Here is a tiny trained network, its code and every weight. The questions are about switching its units off for an input and a class, where a switched-off unit gives its printed mean instead of its output.

import numpy as np


def w(rows, s, z=0):
    codes = np.array(rows[::2]) - 128.0
    scale = np.full(codes.shape[1], s)
    scale[-1] = z or s
    return codes * scale


def norm(h):
    return h / np.sqrt((h * h).mean(-1, keepdims=True) + 1e-5)


def f(y):
    return y / 2 * (1 + np.tanh(0.7978845608 * (y + 0.044715 * y**3)))


def log_softmax(a):
    a = a - a.max(-1, keepdims=True)
    return a - np.log(np.exp(a).sum(-1, keepdims=True))


def net(x, mask):
    res = np.array(x, float).reshape(1, 3) / 4 @ E
    u = 0
    for l in range(4):
        y = f(norm(res) @ A[l][:, :-1].T + A[l][:, -1])
        res = res + np.where(mask[u : u + 9], y, B[l][:, -1]) @ B[l][:, :-1]
        u += 9
    return log_softmax(norm(res)[-1] @ U[:, :-1].T + U[:, -1])


A, B = {}, {}
E = w([
[250,185,170,185,100,160,148,173,127,119,128],'x0',
[182,66,130,176,207,145,109,43,39,134,131],'x1',
[79,161,155,254,82,113,124,61,155,120,127],'x2',
],0.0099)
A[0] = w([
[253,195,146,167,119,104,125,146,155,143,62,60],'0.n0',
[150,116,135,116,109,71,164,100,136,120,110,116],'0.n1',
[126,116,108,157,116,141,131,173,154,169,103,21],'0.n2',
[85,71,84,133,130,130,185,136,100,112,57,1],'0.n3',
[49,97,62,98,149,107,136,76,148,139,94,137],'0.n4',
[78,119,166,230,78,118,72,127,104,110,192,166],'0.n5',
[76,212,144,85,88,108,95,193,163,93,142,128],'0.n6',
[206,46,128,126,110,144,114,23,88,140,128,133],'0.n7',
[148,122,104,48,162,183,81,163,112,138,190,144],'0.n8',
],0.0053)
B[0] = w([
[109,168,190,54,133,208,138,75,91,105,154,220],'0.n0',
[143,139,114,118,129,102,133,111,132,101,145,119],'0.n1',
[106,110,93,158,170,124,81,129,125,75,177,93],'0.n2',
[122,145,121,132,118,143,95,125,94,56,177,101],'0.n3',
[187,235,190,99,127,217,110,109,122,108,164,225],'0.n4',
[161,105,84,76,95,118,172,145,80,175,75,228],'0.n5',
[132,109,125,187,254,101,171,138,168,131,115,253],'0.n6',
[99,172,143,148,194,76,160,200,223,107,126,242],'0.n7',
[131,113,141,160,48,82,177,101,101,159,86,251],'0.n8',
],0.0081,0.0038)
A[1] = w([
[135,109,140,156,176,151,91,124,90,149,108,55],'1.n0',
[126,146,134,69,173,158,170,75,132,136,80,111],'1.n1',
[47,116,97,67,152,117,48,69,123,137,154,3],'1.n2',
[58,109,115,233,40,113,110,39,132,108,148,44],'1.n3',
[158,13,76,39,131,124,108,189,80,112,168,10],'1.n4',
[163,17,110,187,220,113,77,64,92,118,154,19],'1.n5',
[111,122,105,122,102,113,89,154,160,107,155,38],'1.n6',
[108,45,119,105,2,120,118,112,100,138,143,72],'1.n7',
[18,110,115,75,148,132,117,74,128,121,134,15],'1.n8',
],0.0084,0.0041)
B[1] = w([
[114,183,106,91,161,112,162,157,157,114,157,146],'1.n0',
[106,117,151,154,120,86,172,75,113,125,149,253],'1.n1',
[176,157,225,126,86,224,173,112,84,65,186,198],'1.n2',
[203,114,68,10,76,80,102,152,74,244,49,195],'1.n3',
[177,139,79,95,74,101,107,115,94,221,20,224],'1.n4',
[68,195,98,173,247,106,176,188,208,82,129,225],'1.n5',
[146,186,132,105,163,133,204,192,147,111,103,109],'1.n6',
[123,118,193,185,189,104,115,155,127,137,130,126],'1.n7',
[209,255,253,74,66,233,181,107,139,37,138,209],'1.n8',
],0.0089,0.0047)
A[2] = w([
[75,61,104,129,106,163,28,128,132,86,151,16],'2.n0',
[46,153,116,78,106,137,84,1,105,123,191,52],'2.n1',
[135,45,159,96,116,70,160,101,68,129,90,123],'2.n2',
[166,109,156,173,143,60,59,169,151,165,178,145],'2.n3',
[158,126,32,65,123,121,81,74,74,189,107,68],'2.n4',
[77,112,123,112,192,136,149,22,141,148,193,162],'2.n5',
[181,89,107,136,144,174,107,91,120,105,110,42],'2.n6',
[211,169,151,116,115,220,115,118,120,97,188,59],'2.n7',
[54,106,109,65,170,114,100,121,115,131,92,3],'2.n8',
],0.0071,0.0043)
B[2] = w([
[211,112,111,174,82,167,56,142,181,122,130,115],'2.n0',
[77,70,175,208,56,144,158,126,119,143,106,139],'2.n1',
[97,105,131,177,97,69,94,115,116,156,119,196],'2.n2',
[107,107,132,103,110,148,142,103,92,77,139,129],'2.n3',
[145,113,143,99,19,68,110,196,127,138,83,208],'2.n4',
[116,94,145,161,121,52,139,125,108,100,143,161],'2.n5',
[141,236,120,72,111,157,188,254,224,102,108,109],'2.n6',
[83,104,135,132,95,147,103,83,76,71,155,254],'2.n7',
[192,227,157,61,166,211,172,152,128,71,134,114],'2.n8',
],0.0073,0.0045)
A[3] = w([
[30,168,86,98,86,126,123,208,219,91,132,74],'3.n0',
[157,113,164,94,154,140,132,162,143,145,127,180],'3.n1',
[60,2,133,180,111,124,126,143,128,111,192,107],'3.n2',
[12,154,100,75,83,121,118,182,244,117,174,47],'3.n3',
[153,109,128,113,135,202,114,125,116,129,180,50],'3.n4',
[50,66,155,181,151,80,165,82,89,107,158,254],'3.n5',
[111,156,60,120,210,164,148,143,181,135,125,51],'3.n6',
[159,93,139,111,126,164,106,141,127,97,147,61],'3.n7',
[226,156,141,151,92,239,100,135,91,80,220,4],'3.n8',
],0.0085,0.0032)
B[3] = w([
[90,84,109,168,216,78,117,102,85,108,155,198],'3.n0',
[77,125,121,192,112,106,102,73,99,147,137,179],'3.n1',
[141,111,125,113,83,140,90,110,178,147,132,122],'3.n2',
[145,139,136,188,255,48,136,117,140,59,142,190],'3.n3',
[170,186,131,166,113,119,197,98,131,125,123,142],'3.n4',
[89,92,111,111,84,133,59,188,181,101,163,197],'3.n5',
[105,121,121,184,149,127,127,179,169,84,149,189],'3.n6',
[134,220,118,148,146,123,160,77,99,135,100,123],'3.n7',
[108,156,213,71,71,158,131,62,98,60,200,255],'3.n8',
],0.0086,0.0059)
U = w([
[136,180,206,105,80,185,183,70,83,54,189,172],'0',
[93,129,105,197,250,65,163,167,173,83,156,158],'1',
[163,126,85,83,50,84,148,127,90,237,26,146],'2',
[55,53,118,128,24,131,48,157,187,108,176,141],'3',
[111,115,66,134,131,214,59,105,142,141,141,22],'4',
[111,113,53,125,127,195,76,99,136,131,149,2],'5',
],0.013,0.0064)

Each question gives the input, the list of numbers given to net, and the class t.
The units are the neurons (one row each of A and B). Each row of codes is followed by its name. A weight is (code - 128) times the scale printed after its matrix; where a second scale follows, it is the last column's (A, B and U).
mask holds one flag per neuron, layer by layer. A switched-off neuron (its flag False) gives its mean, the last column of its row in B, instead of its output. The means were averaged over made-up inputs and are rounded, as every weight is.
A unit's drop is (log p(t) with every unit on - log p(t) with that unit switched off) / (log p(t) with every unit on - log p(t) with every unit switched off).
The circuit of an input: a set's keep is (log p(t) with only the set's units on - log p(t) with every unit switched off) / (log p(t) with every unit on - log p(t) with every unit switched off). Starting from the 12 units with the biggest drops (on a tie, the unit counted first), units are removed one at a time, each time the one whose removal leaves the highest keep (on an exact tie, the one counted first), for as long as the keep stays at least 0.8.
units of the circuit, in order: the units of the circuit, biggest drop first
top k neurons: the k neurons with the biggest drops, biggest first
k most important neurons of layer l: the k neurons of layer l with the biggest drops, biggest first
drop when u is switched off: that unit's drop, to one decimal
input [0,2,0], class 3: units of the circuit, in order	1.n8, 3.n5
input [-7,-7,6], class 0: units of the circuit, in order	1.n8
input [6,0,-7], class 2: top 4 neurons	0.n4, 1.n8, 1.n4, 1.n2
input [6,5,-8], class 2: units of the circuit, in order	0.n4, 1.n4
input [-7,-2,6], class 0: top 2 neurons	1.n8, 0.n8
input [-1,-3,4], class 2: top 3 neurons	0.n7, 1.n5, 0.n0
input [-8,-8,7], class 0: 4 most important neurons of layer 0	0.n7, 0.n4, 0.n8, 0.n5
input [6,-7,7], class 1: 2 most important neurons of layer 3	3.n8, 3.n0
input [3,-4,-5], class 2: top 2 neurons	0.n7, 1.n5
input [-7,-6,8], class 2: top 3 neurons	1.n3, 0.n7, 0.n0
input [-3,1,0], class 3: top 4 neurons	0.n4, 3.n5, 1.n8, 2.n1
input [7,3,-8], class 2: top 2 neurons	0.n4, 1.n4
input [-5,8,-8], class 1: top 2 neurons	1.n5, 0.n5
input [-3,-5,-7], class 2: top 2 neurons	1.n4, 0.n7
input [3,1,0], class 3: top 2 neurons	0.n0, 1.n8
input [-3,7,-6], class 1: top 2 neurons	1.n5, 0.n5
input [1,-3,0], class 3: top 2 neurons	0.n6, 1.n5
input [2,3,-1], class 3: 2 most important neurons of layer 1	1.n8, 1.n5
input [-7,-3,6], class 0: top 4 neurons	1.n8, 0.n8, 1.n2, 0.n4
input [5,7,8], class 2: top 2 neurons	1.n3, 0.n6
input [-1,0,0], class 3: 2 most important neurons of layer 2	2.n1, 2.n5
input [3,1,-2], class 3: 2 most important neurons of layer 1	1.n8, 1.n1
input [-1,1,-3], class 3: 2 most important neurons of layer 0	0.n8, 0.n5
input [-1,2,-1], class 3: most important neuron of layer 1	1.n5
input [-8,-6,1], class 0: drop when 1.n8 is switched off	0.5
input [2,-7,5], class 1: drop when 2.n7 is switched off	0.0
input [-4,8,-4], class 1: drop when 1.n5 is switched off	0.1
input [-8,-4,5], class 0: drop when 1.n8 is switched off	0.2
